[[  2   0   2  -7  -3]
 [ 12  57 -14   6 -71]
 [ -1   0   3   1  -3]
 [  2  -3  -1  -6  -2]]
=>
[[  0   2]
 [ 57 -14]]

[[71 66 56 25 42]
 [19 37 37 27 58]
 [24 30 53 51 21]]
=>
[[66 56]
 [37 37]]

[[ 16  -1  -3  38]
 [ -5  40  -1  -2]
 [-24 -15   6 -60]
 [ -7  12   1 -13]]
=>
[[-1 -3]
 [40 -1]]

[[-14 -11  29  -4]
 [ -6 -14 -24  65]
 [-24  29  -4  20]
 [  7  -2   0 -16]
 [ -7  19  12 -24]]
=>
[[-11  29]
 [-14 -24]]

[[ 52  24  27  -7 -12]
 [ 13  32  60  10 -13]]
=>
[[24 27]
 [32 60]]

[[  2   2  29]
 [-56  -3 -13]
 [ 47  -1  -9]]
=>
[[  2  29]
 [ -3 -13]]

[[ 31  -7   2]
 [ 70 -15 -23]
 [-13  -5 -19]]
=>
[[ -7   2]
 [-15 -23]]

[[ 28 -19  11 -27]
 [-62  10 -12  14]
 [-61  10 -12  11]]
=>
[[-19  11]
 [ 10 -12]]
---
[[-29  21  17 -23]
 [ -8  -1   8 -19]
 [ 40 -12 -32  65]]
=>
[[-29  21]
 [ -8  -1]
 [ 40 -12]]

[[ 30  19  12]
 [-24 -58  34]
 [-30 -65  -4]
 [ 58 -61   4]
 [ 60 -64   2]]
=>
[[ 30  19]
 [-24 -58]
 [-30 -65]]

[[-39 -58]
 [-49 -16]
 [-49 -26]
 [ 30  71]]
=>
[[-39 -58]
 [-49 -16]
 [-49 -26]]

[[ -3 -21   8]
 [ -3 -42 -58]
 [ -2 -17  12]
 [ 21 -22   4]]
=>
[[ -3 -21]
 [ -3 -42]
 [ -2 -17]]

[[-10  45  65 -12]
 [-10  45 -20  35]
 [ -6  45 -26  35]
 [-10  14  65  35]]
=>
[[-10  45]
 [-10  45]
 [ -6  45]]

[[ 50  40 -15 -20]
 [ 10  10 -52  24]
 [-16  12 -18 -30]
 [-12 -30  35 -10]]
=>
[[ 50  40]
 [ 10  10]
 [-16  12]]

[[-12  -4   4  -2  -1]
 [ 58 -19  15  -5   5]
 [ -3 -12   5   6  20]]
=>
[[-12  -4]
 [ 58 -19]
 [ -3 -12]]

[[-11  42 -41  21]
 [-35  56 -56 -68]
 [-35  46 -42 -31]
 [-38  47 -45 -36]]
=>
[[-11  42]
 [-35  56]
 [-35  46]]

[[ -4 -17  35]
 [  0 -18  44]
 [  7   8  65]
 [  9 -16  51]
 [ -3  -2  -4]]
=>
[[ -4 -17]
 [  0 -18]
 [  7   8]]
---
[[  5 -23 -13 -17   2   0 -26 -10   9   3  22]
 [  8 -27 -14 -19   3  -2 -21 -12   8   4  21]
 [ 11 -32 -21 -32   4  -8 -31 -13  12   4  26]
 [ 19 -51 -33 -61   4 -25 -41 -17  17   6  33]
 [-22  56  35  51  -5   4  56  21 -22 -10 -50]
 [  5 -19 -11 -15   2  -2 -20  -8   7   3  16]
 [ -6  19   8  30   0  18   9   1  -5  -2  -8]
 [  5 -12  -8 -12   1  -4  -9  -5   4   1   9]]
=>
[[  5   8  11  19 -22   5  -6   5]
 [-23 -27 -32 -51  56 -19  19 -12]
 [-13 -14 -21 -33  35 -11   8  -8]
 [-17 -19 -32 -61  51 -15  30 -12]
 [  2   3   4   4  -5   2   0   1]
 [  0  -2  -8 -25   4  -2  18  -4]
 [-26 -21 -31 -41  56 -20   9  -9]
 [-10 -12 -13 -17  21  -8   1  -5]
 [  9   8  12  17 -22   7  -5   4]
 [  3   4   4   6 -10   3  -2   1]
 [ 22  21  26  33 -50  16  -8   9]]

[[-10  19   6]
 [-17  -1  10]
 [-52  19 -28]]
=>
[[-10 -17 -52]
 [ 19  -1  19]
 [  6  10 -28]]

[[ 31   2  47   0  45]
 [ 16   6  -6   0  66]
 [  1   0  15   0 -21]
 [ 21   0  65   0  20]
 [ 16   0  68   0 -24]]
=>
[[ 31  16   1  21  16]
 [  2   6   0   0   0]
 [ 47  -6  15  65  68]
 [  0   0   0   0   0]
 [ 45  66 -21  20 -24]]

[[-25 -63 -22 -23]
 [ 43  39 -57  48]
 [ 60  44 -58   5]
 [ 43  52  23  57]
 [ 31 -20 -60 -49]]
=>
[[-25  43  60  43  31]
 [-63  39  44  52 -20]
 [-22 -57 -58  23 -60]
 [-23  48   5  57 -49]]

[[ -2  23  -2  30  -2 -16  -5   1   3  11   5   0 -65  -1]
 [  0 -31   3  24  17  27  -1   1  32  10  -6 -13  -8  -9]
 [ -4  29  -2  -8   6 -11   4  -9  14 -10  13   0 -45  -2]
 [ -3 -14  -6  24   5  23   3  -5 -11   3   4   1 -13   1]]
=>
[[ -2   0  -4  -3]
 [ 23 -31  29 -14]
 [ -2   3  -2  -6]
 [ 30  24  -8  24]
 [ -2  17   6   5]
 [-16  27 -11  23]
 [ -5  -1   4   3]
 [  1   1  -9  -5]
 [  3  32  14 -11]
 [ 11  10 -10   3]
 [  5  -6  13   4]
 [  0 -13   0   1]
 [-65  -8 -45 -13]
 [ -1  -9  -2   1]]

[[-14  21  10  -1   5 -17  69  17 -22  -8 -16]
 [ 21 -10   2 -11   3  -7  -9  10  11  11  24]
 [ 21   6   9  13 -26  16 -17  -7   1  27 -17]
 [  0  -7   4   7   0  -1  -2   1  -4   4   0]
 [ 12  -2   9  -8   1   5   8   5  -9   8  -5]
 [ 20 -23   6 -38  19 -25  -8  28   6  10  45]
 [  5   6  10   0   4   4  27  12  -8   5   4]
 [-14   2 -11  14   9   2 -17  -5  10  -8   8]]
=>
[[-14  21  21   0  12  20   5 -14]
 [ 21 -10   6  -7  -2 -23   6   2]
 [ 10   2   9   4   9   6  10 -11]
 [ -1 -11  13   7  -8 -38   0  14]
 [  5   3 -26   0   1  19   4   9]
 [-17  -7  16  -1   5 -25   4   2]
 [ 69  -9 -17  -2   8  -8  27 -17]
 [ 17  10  -7   1   5  28  12  -5]
 [-22  11   1  -4  -9   6  -8  10]
 [ -8  11  27   4   8  10   5  -8]
 [-16  24 -17   0  -5  45   4   8]]

[[ -4   5  -3  -2  -1   7  46]
 [  0   4   6   4   3   1 -53]
 [-13  -8  -2  -2  -8   9  -5]
 [-13  15 -11   4  -9  -3 -21]
 [ -2  16  -6  -2  -6   1 -23]
 [ -4  -3  -1  -9   2  12  54]
 [ -1  13   5   3  -3   0 -46]
 [ -5  26  -1  25 -19 -20  31]
 [ -8   8  -2   2 -16 -12  15]
 [  6 -21   9  -5   1  -2  -3]]
=>
[[ -4   0 -13 -13  -2  -4  -1  -5  -8   6]
 [  5   4  -8  15  16  -3  13  26   8 -21]
 [ -3   6  -2 -11  -6  -1   5  -1  -2   9]
 [ -2   4  -2   4  -2  -9   3  25   2  -5]
 [ -1   3  -8  -9  -6   2  -3 -19 -16   1]
 [  7   1   9  -3   1  12   0 -20 -12  -2]
 [ 46 -53  -5 -21 -23  54 -46  31  15  -3]]
---
[[-60  67 -28 -60]
 [ 26  46 -23 -50]
 [ 55 -34  55 -37]
 [ -3  32 -23 -48]]
=>
[[-60  67]
 [ 26  46]
 [ 55 -34]]

[[  0  18  13  18 -12]
 [  4   7  12   1   7]
 [-24   6 -17   9 -15]
 [  2 -14  -6   6  24]
 [ 44 -33   1 -61  -1]]
=>
[[  0  18]
 [  4   7]
 [-24   6]]

[[ 13  -5  12 -61  -2]
 [ 13 -41  24 -64   2]
 [ 18  -7   6 -55  -2]]
=>
[[ 13  -5]
 [ 13 -41]
 [ 18  -7]]

[[ 14 -61 -24 -56]
 [ 18 -14  -2 -22]
 [-37  40  -9 -46]]
=>
[[ 14 -61]
 [ 18 -14]
 [-37  40]]

[[-69  56]
 [ 62   7]
 [ 20  44]
 [ 20  30]
 [ 52  -8]]
=>
[[-69  56]
 [ 62   7]
 [ 20  44]]

[[  2   2   3  -1   3]
 [-57 -34 -48   6  -4]
 [ 55  31  48  -6   7]]
=>
[[  2   2]
 [-57 -34]
 [ 55  31]]
